Below are the code and all the weights of a small trained network. Each question names an input and a target symbol and asks about switching units off, where a switched-off unit gives its printed mean instead of its output.

import numpy as np


def w(rows, s, z=0):
    codes = np.array(rows[::2]) - 128.0
    scale = np.full(codes.shape[1], s)
    scale[-1] = z or s
    return codes * scale


def f(y):
    return np.maximum(y, 0)


def softmax(a):
    e = np.exp(a - a.max(-1, keepdims=True))
    return e / e.sum(-1, keepdims=True)


def log_softmax(a):
    a = a - a.max(-1, keepdims=True)
    return a - np.log(np.exp(a).sum(-1, keepdims=True))


def net(x, mask):
    ids = ['αβγδεζηθμξπστφψω'.index(c) for c in x.split()]
    T = len(ids)
    res = E[ids] + P[:T]
    r = res
    for j in range(2):
        rows = slice(2 * j, 2 * j + 2)
        q, k, v = (r @ M[0][rows].T for M in (Q, K, V))
        z = softmax(np.where(np.tri(T) > 0, q @ k.T / 2**0.5, -1e9)) @ v
        o = O[0][rows]
        res = res + np.where(mask[j], z, o[:, -1]) @ o[:, :-1]
    y = f(res @ A[0][:, :-1].T + A[0][:, -1])
    res = res + np.where(mask[2:10], y, B[0][:, -1]) @ B[0][:, :-1]
    return log_softmax(res[-1] @ U[:, :-1].T + U[:, -1])


Q, K, V, O, A, B = {}, {}, {}, {}, {}, {}
E = w([
[149,118,128,147,150],'α',
[170,73,145,119,125],'β',
[138,113,136,139,138],'γ',
[247,110,99,78,155],'δ',
[188,107,122,76,197],'ε',
[203,177,101,107,144],'ζ',
[117,90,133,60,154],'η',
[150,148,129,115,143],'θ',
[94,92,182,209,226],'μ',
[157,205,107,148,190],'ξ',
[94,148,131,195,185],'π',
[76,65,174,91,102],'σ',
[100,119,158,110,130],'τ',
[152,134,124,114,131],'φ',
[121,166,136,83,112],'ψ',
[76,156,149,111,117],'ω',
],0.013)
P = w([
[124,134,161,112,10],'0',
[183,97,152,118,183],'1',
[234,179,230,148,162],'2',
[84,161,63,130,125],'3',
[130,79,111,86,216],'4',
[225,192,235,158,179],'5',
[49,174,11,130,127],'6',
[172,64,74,27,194],'7',
],0.012)
Q[0] = w([
[168,161,215,164,111],'head 1',
[135,131,133,61,186],'head 1',
[173,158,213,141,75],'head 2',
[150,109,167,69,252],'head 2',
],0.012)
K[0] = w([
[130,164,201,117,102],'head 1',
[55,163,25,127,91],'head 1',
[182,93,222,119,17],'head 2',
[86,128,12,69,38],'head 2',
],0.011)
V[0] = w([
[94,140,83,17,87],'head 1',
[209,29,111,187,201],'head 1',
[12,75,213,228,113],'head 2',
[103,254,137,247,167],'head 2',
],0.0088)
O[0] = w([
[85,83,128,171,168,206],'head 1',
[203,125,59,85,92,22],'head 1',
[128,180,113,10,180,198],'head 2',
[124,212,163,129,122,2],'head 2',
],0.013,0.0035)
A[0] = w([
[84,60,13,121,146,194],'neuron 1',
[208,42,112,129,183,209],'neuron 2',
[109,85,172,48,4,55],'neuron 3',
[68,122,254,92,93,174],'neuron 4',
[141,149,94,204,166,252],'neuron 5',
[109,206,152,16,232,119],'neuron 6',
[88,74,101,77,38,121],'neuron 7',
[56,24,2,118,182,53],'neuron 8',
],0.0066,0.003)
B[0] = w([
[206,154,27,150,158,195],'neuron 1',
[32,214,99,159,58,219],'neuron 2',
[254,185,113,119,147,147],'neuron 3',
[175,227,130,126,155,191],'neuron 4',
[106,117,196,126,64,167],'neuron 5',
[111,11,111,21,56,252],'neuron 6',
[192,205,110,111,122,156],'neuron 7',
[164,169,59,215,217,212],'neuron 8',
],0.0069,0.011)
U = w([
[79,217,92,106,65,219],'α',
[231,227,120,138,216,58],'β',
[173,114,134,121,119,127],'γ',
[111,72,100,168,99,115],'δ',
[169,173,72,147,72,176],'ε',
[88,34,174,159,54,175],'ζ',
[161,133,134,138,145,79],'η',
[103,221,139,157,112,100],'θ',
[251,121,125,99,116,125],'μ',
[103,162,172,152,137,153],'ξ',
[80,2,132,71,67,172],'π',
[93,80,73,115,193,4],'σ',
[136,115,137,130,132,120],'τ',
[97,142,159,150,131,174],'φ',
[119,128,201,175,202,81],'ψ',
[94,99,195,117,182,84],'ω',
],0.0092,0.0032)

Each question gives the input, a string of symbols that net reads in full, and the target symbol t.
The units are the heads (2 rows each of Q, K, V and O) and the neurons (one row each of A and B). Each row of codes is followed by its name. A weight is (code - 128) times the scale printed after its matrix; where a second scale follows, it is the last column's (O, A, B and U).
mask holds one flag per unit, heads first, then neurons. A switched-off unit (its flag False) gives its mean, the last column of its rows in O or B, instead of its output. The means were averaged over made-up inputs and are rounded, as every weight is.
A unit's drop is (log p(t) with every unit on - log p(t) with that unit switched off) / (log p(t) with every unit on - log p(t) with every unit switched off).
The circuit of an input: a set's keep is (log p(t) with only the set's units on - log p(t) with every unit switched off) / (log p(t) with every unit on - log p(t) with every unit switched off). Starting from all 10 units, units are removed one at a time, each time the one whose removal leaves the highest keep (on an exact tie, the one counted first), for as long as the keep stays at least 0.8.
units of the circuit, in order: the units of the circuit, biggest drop first
unit that matters most: the unit with the biggest drop
k most important neurons: the k neurons with the biggest drops, biggest first
heads that matter: for each layer, one digit per head in row order, 1 if its drop is at least 0.15 and else 0, layers parted by /
input σ σ σ σ η δ σ, target ε: 2 most important neurons -> [neuron 1; neuron 7]
input ε σ τ δ π, target δ: units of the circuit, in order -> [head 2]
input δ π σ δ, target ε: units of the circuit, in order -> [head 1; head 2; neuron 2]
input φ θ δ β ζ γ σ β, target σ: heads that matter -> 11
input σ σ π σ π π, target π: heads that matter -> 01
input ξ ξ σ ψ φ, target ψ: heads that matter -> 11
input δ φ σ π ε, target π: heads that matter -> 01
input δ σ α π ω, target π: units of the circuit, in order -> [neuron 6; head 2; neuron 8; neuron 2]
input φ σ σ σ ε, target σ: units of the circuit, in order -> [neuron 8; head 2; head 1; neuron 6]
input π φ δ σ α σ ψ σ, target ψ: units of the circuit, in order -> [head 1; head 2; neuron 6]
input π π σ, target μ: units of the circuit, in order -> [head 1; head 2; neuron 2; neuron 6]
input σ σ σ δ ω σ σ σ, target σ: units of the circuit, in order -> [head 1; neuron 8]
input π ω ε, target π: 3 most important neurons -> [neuron 6; neuron 8; neuron 1]
input σ π β ζ σ φ, target π: units of the circuit, in order -> [head 2; neuron 6; neuron 8]
input ξ π ω σ η, target σ: unit that matters most -> neuron 8
input ψ π ξ ψ θ, target ψ: units of the circuit, in order -> [head 1; head 2; neuron 6]
input μ σ μ ω σ, target ω: units of the circuit, in order -> [head 2; head 1; neuron 2]
input π σ σ, target μ: units of the circuit, in order -> [head 1; head 2; neuron 2]
input α δ φ ω ω δ β, target ε: 2 most important neurons -> [neuron 1; neuron 6]
input δ σ σ, target ζ: 2 most important neurons -> [neuron 8; neuron 1]
input ψ φ β, target ψ: heads that matter -> 10
input π σ ξ, target μ: units of the circuit, in order -> [neuron 6; head 1; head 2]
input ψ δ δ γ, target ε: 2 most important neurons -> [neuron 6; neuron 1]
input δ σ σ ω σ α, target ζ: units of the circuit, in order -> [head 2]
input δ σ π σ ζ, target σ: 2 most important neurons -> [neuron 4; neuron 8]
input σ ω σ ψ ζ ξ δ μ, target δ: 2 most important neurons -> [neuron 8; neuron 1]
input σ θ σ σ ζ μ, target π: 2 most important neurons -> [neuron 6; neuron 8]
input ω σ ψ ψ δ, target ψ: unit that matters most -> head 1
input σ ζ ζ π ω π ω σ, target ω: 3 most important neurons -> [neuron 4; neuron 2; neuron 1]
